Below are the code and all the weights of a small trained network. Each question names an input and a target symbol and asks about switching units off, where a switched-off unit gives its printed mean instead of its output.

import numpy as np


def w(rows, s, z=0):
    codes = np.array(rows[::2]) - 128.0
    scale = np.full(codes.shape[1], s)
    scale[-1] = z or s
    return codes * scale


def f(y):
    return np.maximum(y, 0)


def softmax(a):
    e = np.exp(a - a.max(-1, keepdims=True))
    return e / e.sum(-1, keepdims=True)


def log_softmax(a):
    a = a - a.max(-1, keepdims=True)
    return a - np.log(np.exp(a).sum(-1, keepdims=True))


def net(x, mask):
    ids = ['αγδζλφ'.index(c) for c in x.split()]
    T = len(ids)
    res = E[ids] + P[:T]
    u = 0
    for l in range(3):
        q, k, v = (res @ M[l].T for M in (Q, K, V))
        z = softmax(np.where(np.tri(T) > 0, q @ k.T / 3**0.5, -1e9)) @ v
        res = res + np.where(mask[u], z, O[l][:, -1]) @ O[l][:, :-1]
        u += 1
        y = f(res @ A[l][:, :-1].T + A[l][:, -1])
        res = res + np.where(mask[u : u + 4], y, B[l][:, -1]) @ B[l][:, :-1]
        u += 4
    return log_softmax(res[-1] @ U[:, :-1].T + U[:, -1])


Q, K, V, O, A, B = {}, {}, {}, {}, {}, {}
E = w([
[146,106,170,78],'α',
[60,175,147,184],'γ',
[147,131,110,181],'δ',
[85,94,219,144],'ζ',
[132,63,251,122],'λ',
[160,60,115,141],'φ',
],0.025)
P = w([
[2,140,102,141],'0',
[82,159,99,167],'1',
[122,152,127,192],'2',
[119,127,145,197],'3',
[120,107,146,182],'4',
[140,108,147,154],'5',
[148,101,150,123],'6',
[71,24,213,164],'7',
[117,47,171,112],'8',
],0.009)
Q[0] = w([
[114,224,108,204],'0.h0',
[185,219,55,205],'0.h0',
[2,233,28,138],'0.h0',
],0.01)
K[0] = w([
[82,176,92,158],'0.h0',
[78,170,106,180],'0.h0',
[70,248,161,136],'0.h0',
],0.017)
V[0] = w([
[114,183,108,127],'0.h0',
[113,162,251,115],'0.h0',
[120,79,129,101],'0.h0',
],0.012)
O[0] = w([
[99,87,52,199,67],'0.h0',
[174,244,112,124,251],'0.h0',
[158,159,154,38,159],'0.h0',
],0.011,0.019)
A[0] = w([
[103,14,6,130,55],'0.n0',
[92,66,92,104,2],'0.n1',
[98,188,66,174,59],'0.n2',
[76,105,254,118,244],'0.n3',
],0.0091,0.0078)
B[0] = w([
[203,105,52,173,132],'0.n0',
[89,254,45,104,128],'0.n1',
[44,144,75,156,147],'0.n2',
[157,153,47,65,252],'0.n3',
],0.0071,0.023)
Q[1] = w([
[80,132,160,77],'1.h0',
[168,255,141,77],'1.h0',
[162,123,123,9],'1.h0',
],0.01)
K[1] = w([
[2,77,50,155],'1.h0',
[113,219,188,131],'1.h0',
[26,205,28,161],'1.h0',
],0.0069)
V[1] = w([
[186,110,66,82],'1.h0',
[93,177,253,9],'1.h0',
[91,73,135,160],'1.h0',
],0.0065)
O[1] = w([
[122,2,176,106,96],'1.h0',
[221,119,132,186,255],'1.h0',
[181,153,165,92,1],'1.h0',
],0.0089,0.0096)
A[1] = w([
[71,83,25,36,163],'1.n0',
[111,113,112,179,3],'1.n1',
[2,67,69,140,18],'1.n2',
[162,7,106,184,80],'1.n3',
],0.0076,0.0072)
B[1] = w([
[182,210,195,193,246],'1.n0',
[88,188,105,171,187],'1.n1',
[254,73,145,117,196],'1.n2',
[79,208,193,76,255],'1.n3',
],0.0086,0.0058)
Q[2] = w([
[135,167,109,120],'2.h0',
[1,130,74,78],'2.h0',
[189,113,67,114],'2.h0',
],0.0099)
K[2] = w([
[249,203,133,120],'2.h0',
[31,64,22,60],'2.h0',
[254,181,214,150],'2.h0',
],0.0056)
V[2] = w([
[158,145,131,78],'2.h0',
[154,243,94,217],'2.h0',
[100,255,217,213],'2.h0',
],0.0078)
O[2] = w([
[226,206,175,123,196],'2.h0',
[50,60,73,198,250],'2.h0',
[1,61,191,187,253],'2.h0',
],0.0046,0.027)
A[2] = w([
[93,85,149,193,1],'2.n0',
[157,173,214,3,207],'2.n1',
[154,153,207,196,57],'2.n2',
[55,16,154,172,7],'2.n3',
],0.0063,0.006)
B[2] = w([
[254,106,121,65,157],'2.n0',
[50,65,106,136,251],'2.n1',
[140,182,112,143,177],'2.n2',
[149,172,152,14,161],'2.n3',
],0.0098,0.024)
U = w([
[129,59,185,158,145],'α',
[135,149,68,151,59],'γ',
[129,115,100,174,122],'δ',
[82,140,36,224,254],'ζ',
[149,149,39,79,211],'λ',
[194,254,176,100,53],'φ',
],0.0093,0.0068)

Each question gives the input, a string of symbols that net reads in full, and the target symbol t.
The units are the heads (3 rows each of Q, K, V and O) and the neurons (one row each of A and B). Each row of codes is followed by its name. A weight is (code - 128) times the scale printed after its matrix; where a second scale follows, it is the last column's (O, A, B and U).
mask holds one flag per unit, layer by layer, with each layer's heads first. A switched-off unit (its flag False) gives its mean, the last column of its rows in O or B, instead of its output. The means were averaged over made-up inputs and are rounded, as every weight is.
A unit's drop is (log p(t) with every unit on - log p(t) with that unit switched off) / (log p(t) with every unit on - log p(t) with every unit switched off).
The circuit of an input: a set's keep is (log p(t) with only the set's units on - log p(t) with every unit switched off) / (log p(t) with every unit on - log p(t) with every unit switched off). Starting from the 12 units with the biggest drops (on a tie, the unit counted first), units are removed one at a time, each time the one whose removal leaves the highest keep (on an exact tie, the one counted first), for as long as the keep stays at least 0.8.
circuit, biggest first: the units of the circuit, biggest drop first
unit that matters most: the unit with the biggest drop
k most important neurons: the k neurons with the biggest drops, biggest first
k most important neurons of layer l: the k neurons of layer l with the biggest drops, biggest first
drop of u: that unit's drop, to one decimal
input γ δ λ δ ζ ζ λ γ, target φ: 4 most important neurons : 2.n3, 2.n0, 2.n1, 0.n3
input δ φ λ ζ, target α: 3 most important neurons : 1.n0, 2.n1, 0.n0
input γ λ γ δ γ, target λ: 4 most important neurons : 2.n3, 2.n0, 0.n3, 0.n2
input ζ γ λ γ γ λ ζ φ γ, target α: unit that matters most : 0.h0
input α λ λ γ λ λ, target λ: circuit, biggest first : 2.n1, 1.h0, 1.n0, 0.h0
input φ α γ λ δ ζ λ φ, target φ: circuit, biggest first : 1.n0, 1.h0, 0.h0
input α λ λ λ λ α α λ δ, target φ: 2 most important neurons : 2.n1, 1.n3
input φ ζ λ, target α: 2 most important neurons : 2.n1, 1.n2
input λ λ γ α, target ζ: 4 most important neurons : 2.n1, 2.n3, 2.n0, 1.n2
input γ λ γ λ δ, target φ: 4 most important neurons : 2.n3, 2.n0, 0.n3, 2.n1
input α α ζ α α γ α λ γ, target φ: 4 most important neurons : 2.n3, 2.n0, 0.n3, 2.n1
input λ λ γ λ α ζ λ λ, target λ: 2 most important neurons : 2.n1, 0.n3
input ζ λ λ ζ α γ λ λ ζ, target λ: 3 most important neurons of layer 2 : 2.n1, 2.n2, 2.n3
input φ α φ λ λ λ λ λ, target φ: most important neuron : 2.n2
input γ α λ, target ζ: 4 most important neurons : 2.n1, 2.n3, 2.n0, 1.n2
input ζ α ζ λ α λ φ φ, target α: drop of 0.n1 : 0.0
input λ φ δ, target α: drop of 0.n3 : 0.5
input α φ α, target α: drop of 0.h0 : 0.5
input φ λ φ ζ, target α: drop of 2.n1 : 0.1
